Here is a tiny trained network, its code and every weight. The questions are about switching its units off for an input and a class, where a switched-off unit gives its printed mean instead of its output.

import numpy as np


def w(rows, s, z=0):
    codes = np.array(rows[::2]) - 128.0
    scale = np.full(codes.shape[1], s)
    scale[-1] = z or s
    return codes * scale


def f(y):
    return np.maximum(y, 0)


def log_softmax(a):
    a = a - a.max(-1, keepdims=True)
    return a - np.log(np.exp(a).sum(-1, keepdims=True))


def net(x, mask):
    res = np.array(x, float).reshape(1, 4) / 4 @ E
    y = f(res @ A[0][:, :-1].T + A[0][:, -1])
    res = res + np.where(mask, y, B[0][:, -1]) @ B[0][:, :-1]
    return log_softmax(res[-1] @ U[:, :-1].T + U[:, -1])


A, B = {}, {}
E = w([
[196,102,31,52,163,12,150,81,107,164,176],'x0',
[64,16,87,62,93,185,169,80,183,62,115],'x1',
[113,154,126,100,99,110,118,125,124,134,98],'x2',
[114,57,192,72,146,91,71,197,254,165,179],'x3',
],0.0089)
A[0] = w([
[193,205,179,205,167,79,86,162,89,241,119,132],'N0',
[107,79,198,98,132,91,48,206,215,122,155,84],'N1',
[51,46,52,54,122,173,187,103,185,12,100,144],'N2',
[42,160,244,169,78,222,86,169,105,38,145,21],'N3',
[52,171,222,254,53,252,106,208,192,57,46,39],'N4',
[215,94,18,39,122,30,185,60,124,165,198,42],'N5',
[117,62,171,58,117,117,69,246,241,187,175,112],'N6',
[131,171,74,188,145,152,195,50,21,60,76,85],'N7',
[105,49,140,65,107,159,138,40,136,11,124,144],'N8',
[200,249,190,176,181,94,42,204,64,168,146,122],'N9',
[159,175,63,170,89,193,206,62,54,62,103,87],'N10',
[72,54,98,119,79,165,170,64,180,35,91,155],'N11',
[148,109,28,65,187,59,151,87,95,181,203,2],'N12',
[122,173,97,195,105,153,200,47,28,39,85,83],'N13',
],0.0058,0.0021)
B[0] = w([
[98,241,209,146,49,217,206,138,118,15,221,215],'N0',
[62,107,84,99,193,196,76,181,117,191,97,202],'N1',
[41,189,215,94,112,175,238,116,142,42,199,216],'N2',
[209,70,50,175,112,31,130,57,171,117,62,214],'N3',
[254,80,53,231,141,44,139,54,222,143,28,254],'N4',
[211,75,80,181,105,48,124,42,200,121,53,203],'N5',
[59,111,84,88,157,199,52,211,40,239,132,221],'N6',
[77,50,115,82,190,151,66,206,86,196,155,204],'N7',
[103,185,238,117,79,222,187,92,92,90,160,193],'N8',
[86,226,236,143,94,191,195,77,105,36,216,226],'N9',
[64,104,146,48,220,170,15,215,77,185,99,199],'N10',
[109,210,166,115,99,151,185,129,135,54,184,203],'N11',
[237,94,92,177,131,109,101,65,141,97,69,183],'N12',
[100,112,125,81,194,140,50,183,88,200,126,205],'N13',
],0.0059,0.013)
U = w([
[81,194,182,132,61,159,232,122,110,40,220,253],'0',
[74,93,109,99,179,147,20,241,87,254,137,66],'1',
[248,90,76,190,101,56,139,48,163,130,49,57],'2',
],0.0089,0.00072)

Each question gives the input, the list of numbers given to net, and the class t.
The units are the neurons (one row each of A and B). Each row of codes is followed by its name. A weight is (code - 128) times the scale printed after its matrix; where a second scale follows, it is the last column's (A, B and U).
mask holds one flag per neuron, in row order. A switched-off neuron (its flag False) gives its mean, the last column of its row in B, instead of its output. The means were averaged over made-up inputs and are rounded, as every weight is.
A unit's drop is (log p(t) with every unit on - log p(t) with that unit switched off) / (log p(t) with every unit on - log p(t) with every unit switched off).
The circuit of an input: a set's keep is (log p(t) with only the set's units on - log p(t) with every unit switched off) / (log p(t) with every unit on - log p(t) with every unit switched off). Starting from the 12 units with the biggest drops (on a tie, the unit counted first), units are removed one at a time, each time the one whose removal leaves the highest keep (on an exact tie, the one counted first), for as long as the keep stays at least 0.8.
units of the circuit, in order: the units of the circuit, biggest drop first
unit that matters most: the unit with the biggest drop
k most important neurons: the k neurons with the biggest drops, biggest first
drop of u: that unit's drop, to one decimal
input [-8,-2,4,5], class 2: units of the circuit, in order	(N4)
input [5,-6,-5,2], class 0: 4 most important neurons	(N4 N0 N9 N3)
input [-7,-4,-3,-6], class 2: 2 most important neurons	(N4 N3)
input [-6,6,8,7], class 1: 4 most important neurons	(N6 N1 N9 N0)
input [5,6,-8,-7], class 1: 2 most important neurons	(N10 N7)
input [5,-8,6,-5], class 0: 2 most important neurons	(N0 N9)
input [7,7,2,5], class 0: 4 most important neurons	(N2 N4 N8 N3)
input [7,-8,6,5], class 0: 3 most important neurons	(N0 N9 N4)
input [4,-5,-7,2], class 0: 2 most important neurons	(N4 N0)
input [2,-1,5,0], class 2: 2 most important neurons	(N2 N9)
input [-7,-3,-6,-8], class 1: 2 most important neurons	(N10 N7)
input [-4,7,-6,8], class 1: 4 most important neurons	(N6 N1 N9 N0)
input [7,8,-2,4], class 0: 2 most important neurons	(N2 N4)
input [0,-1,-6,-2], class 1: unit that matters most	N2
input [-7,2,5,6], class 2: 3 most important neurons	(N4 N3 N10)
input [-5,-8,5,6], class 0: drop of N9	1.0
input [-4,-6,-1,-7], class 1: drop of N11	0.2
input [5,3,-4,3], class 2: drop of N12	0.1
input [1,7,8,-8], class 1: drop of N0	0.3
input [6,2,6,4], class 2: unit that matters most	N5
